[[  1   7   0   4  -5 -11  -1   6  -5   8 -13   4]
 [  9  15  17 -36 -25 -18 -27 -44  -5  -2 -16  11]
 [ -7  -9  -3 -10 -19   7 -30   1   5 -14 -20 -21]
 [-23  34  16 -11  25   4  17  14 -10   6  16 -48]
 [ 39  16  34 -42 -32 -34 -86 -40 -41 -26 -17  27]
 [ 11 -11   9  11   1  -9  -4  14 -16 -13   6  -1]
 [ -3 -18  -8  32  18   8  24  39  -2  -4  15 -10]
 [ -8 -15   3   2  -2   2  22  -8  -3  -2  16   3]]
|
[[ -8 -15   3   2  -2   2  22  -8  -3  -2  16   3]
 [ -3 -18  -8  32  18   8  24  39  -2  -4  15 -10]
 [ 11 -11   9  11   1  -9  -4  14 -16 -13   6  -1]
 [ 39  16  34 -42 -32 -34 -86 -40 -41 -26 -17  27]
 [-23  34  16 -11  25   4  17  14 -10   6  16 -48]
 [ -7  -9  -3 -10 -19   7 -30   1   5 -14 -20 -21]
 [  9  15  17 -36 -25 -18 -27 -44  -5  -2 -16  11]
 [  1   7   0   4  -5 -11  -1   6  -5   8 -13   4]]

[[-83 -67 -45  18  36 -83]
 [ 62  35  38 -52 -49  52]
 [ 60  30  42 -59 -41  44]
 [ 21  16  25 -32 -35  31]
 [-74 -64 -43  16  39 -83]
 [ 41  28  32 -52 -47  51]
 [ 67  34  39 -59 -47  54]
 [-74 -63 -44  19  37 -82]]
|
[[-74 -63 -44  19  37 -82]
 [ 67  34  39 -59 -47  54]
 [ 41  28  32 -52 -47  51]
 [-74 -64 -43  16  39 -83]
 [ 21  16  25 -32 -35  31]
 [ 60  30  42 -59 -41  44]
 [ 62  35  38 -52 -49  52]
 [-83 -67 -45  18  36 -83]]

[[ -57  -99]
 [ -62  -54]
 [-103  -73]
 [  -5   42]
 [  93   10]
 [  93    7]]
|
[[  93    7]
 [  93   10]
 [  -5   42]
 [-103  -73]
 [ -62  -54]
 [ -57  -99]]

[[ 46  16 -18  30 -74  52   6 -55  -5  80 -52   1]
 [ -5 -38  45  67 -19  43 -13  74 -20 -37   3 -30]
 [ 72 -25  40  13  -4 -21  21 -32 -41  22  49 -28]
 [ 13  -4   1  35 -40   1 -24  64 -14 -10   8   0]
 [-30  32 -72 -21  45 -90  -9 -53  80 -38  18  49]
 [ 55  24  12 -34  32  26  47 -29 -14  20  -2 -13]
 [ 27 -63  74  79   8  47   0  43 -40  42   8 -91]]
|
[[ 27 -63  74  79   8  47   0  43 -40  42   8 -91]
 [ 55  24  12 -34  32  26  47 -29 -14  20  -2 -13]
 [-30  32 -72 -21  45 -90  -9 -53  80 -38  18  49]
 [ 13  -4   1  35 -40   1 -24  64 -14 -10   8   0]
 [ 72 -25  40  13  -4 -21  21 -32 -41  22  49 -28]
 [ -5 -38  45  67 -19  43 -13  74 -20 -37   3 -30]
 [ 46  16 -18  30 -74  52   6 -55  -5  80 -52   1]]

[[ 65  23 -86   5]
 [ 47  17 -57   4]
 [-33  -4  53   0]]
|
[[-33  -4  53   0]
 [ 47  17 -57   4]
 [ 65  23 -86   5]]

[[  3 -24 -36   3 -17 -17  -5   3   0 -14  -9   1  46   8]
 [ 12 -30  -5  21 -23   6  12  52  -5 -13   2   4 -29  15]
 [ 15 -75 -11  18  -4  10   2  37 -13  38  -8 -48 -40 -11]]
|
[[ 15 -75 -11  18  -4  10   2  37 -13  38  -8 -48 -40 -11]
 [ 12 -30  -5  21 -23   6  12  52  -5 -13   2   4 -29  15]
 [  3 -24 -36   3 -17 -17  -5   3   0 -14  -9   1  46   8]]

[[ -5  14  10  -1  37  -7   3 -18  -3  10]
 [-26  -6   2  -7  25  21  46 -16 -18 -21]
 [ 20 -37 -21  17  -2  -2   1  -8  31 -19]
 [ 25  19  22   5  14  38  40   7 -83 -30]
 [ -6   7  -1  -2  20   7 -17   2   8   5]
 [ 25 -26 -23  12  29  15 -43  57  56  -2]
 [-10  10   6   5  -1   1  -5 -14   6  -4]
 [  2   4  35  27   7  -2 -24   9  -6  -4]
 [-10   4  21   2  31 -23 -22  10   7   8]]
|
[[-10   4  21   2  31 -23 -22  10   7   8]
 [  2   4  35  27   7  -2 -24   9  -6  -4]
 [-10  10   6   5  -1   1  -5 -14   6  -4]
 [ 25 -26 -23  12  29  15 -43  57  56  -2]
 [ -6   7  -1  -2  20   7 -17   2   8   5]
 [ 25  19  22   5  14  38  40   7 -83 -30]
 [ 20 -37 -21  17  -2  -2   1  -8  31 -19]
 [-26  -6   2  -7  25  21  46 -16 -18 -21]
 [ -5  14  10  -1  37  -7   3 -18  -3  10]]

[[ 28  25  17 -49 -52  22 -33 -15   6  -8  34 -39]
 [ 36  81 -23 -49 -57  30 -41 -48  43 -28  38  30]
 [ 17  39 -16   6  -8  24 -10 -30  14  -7  14 -29]
 [-17   2  20  -1  12  38  20  17 -12 -28 -17  -9]
 [ -8 -45  53  94  48 -21  66  66 -93  13 -57 -24]]
|
[[ -8 -45  53  94  48 -21  66  66 -93  13 -57 -24]
 [-17   2  20  -1  12  38  20  17 -12 -28 -17  -9]
 [ 17  39 -16   6  -8  24 -10 -30  14  -7  14 -29]
 [ 36  81 -23 -49 -57  30 -41 -48  43 -28  38  30]
 [ 28  25  17 -49 -52  22 -33 -15   6  -8  34 -39]]

[[  22  -59   62    1   44  -66   76   75   -4   23  -52  -30   51   61]
 [   0    2  -89   56  -76  -88  -81  -25   99   84  -22   12  -15   69]
 [  45    8  -20  -83  -55   53  -54   32  -44  100  -27  -24   -3  -32]
 [  -4  -89   21  -71  -51    5   59  -42 -100   -9   -5  -31   54  -39]]
|
[[  -4  -89   21  -71  -51    5   59  -42 -100   -9   -5  -31   54  -39]
 [  45    8  -20  -83  -55   53  -54   32  -44  100  -27  -24   -3  -32]
 [   0    2  -89   56  -76  -88  -81  -25   99   84  -22   12  -15   69]
 [  22  -59   62    1   44  -66   76   75   -4   23  -52  -30   51   61]]
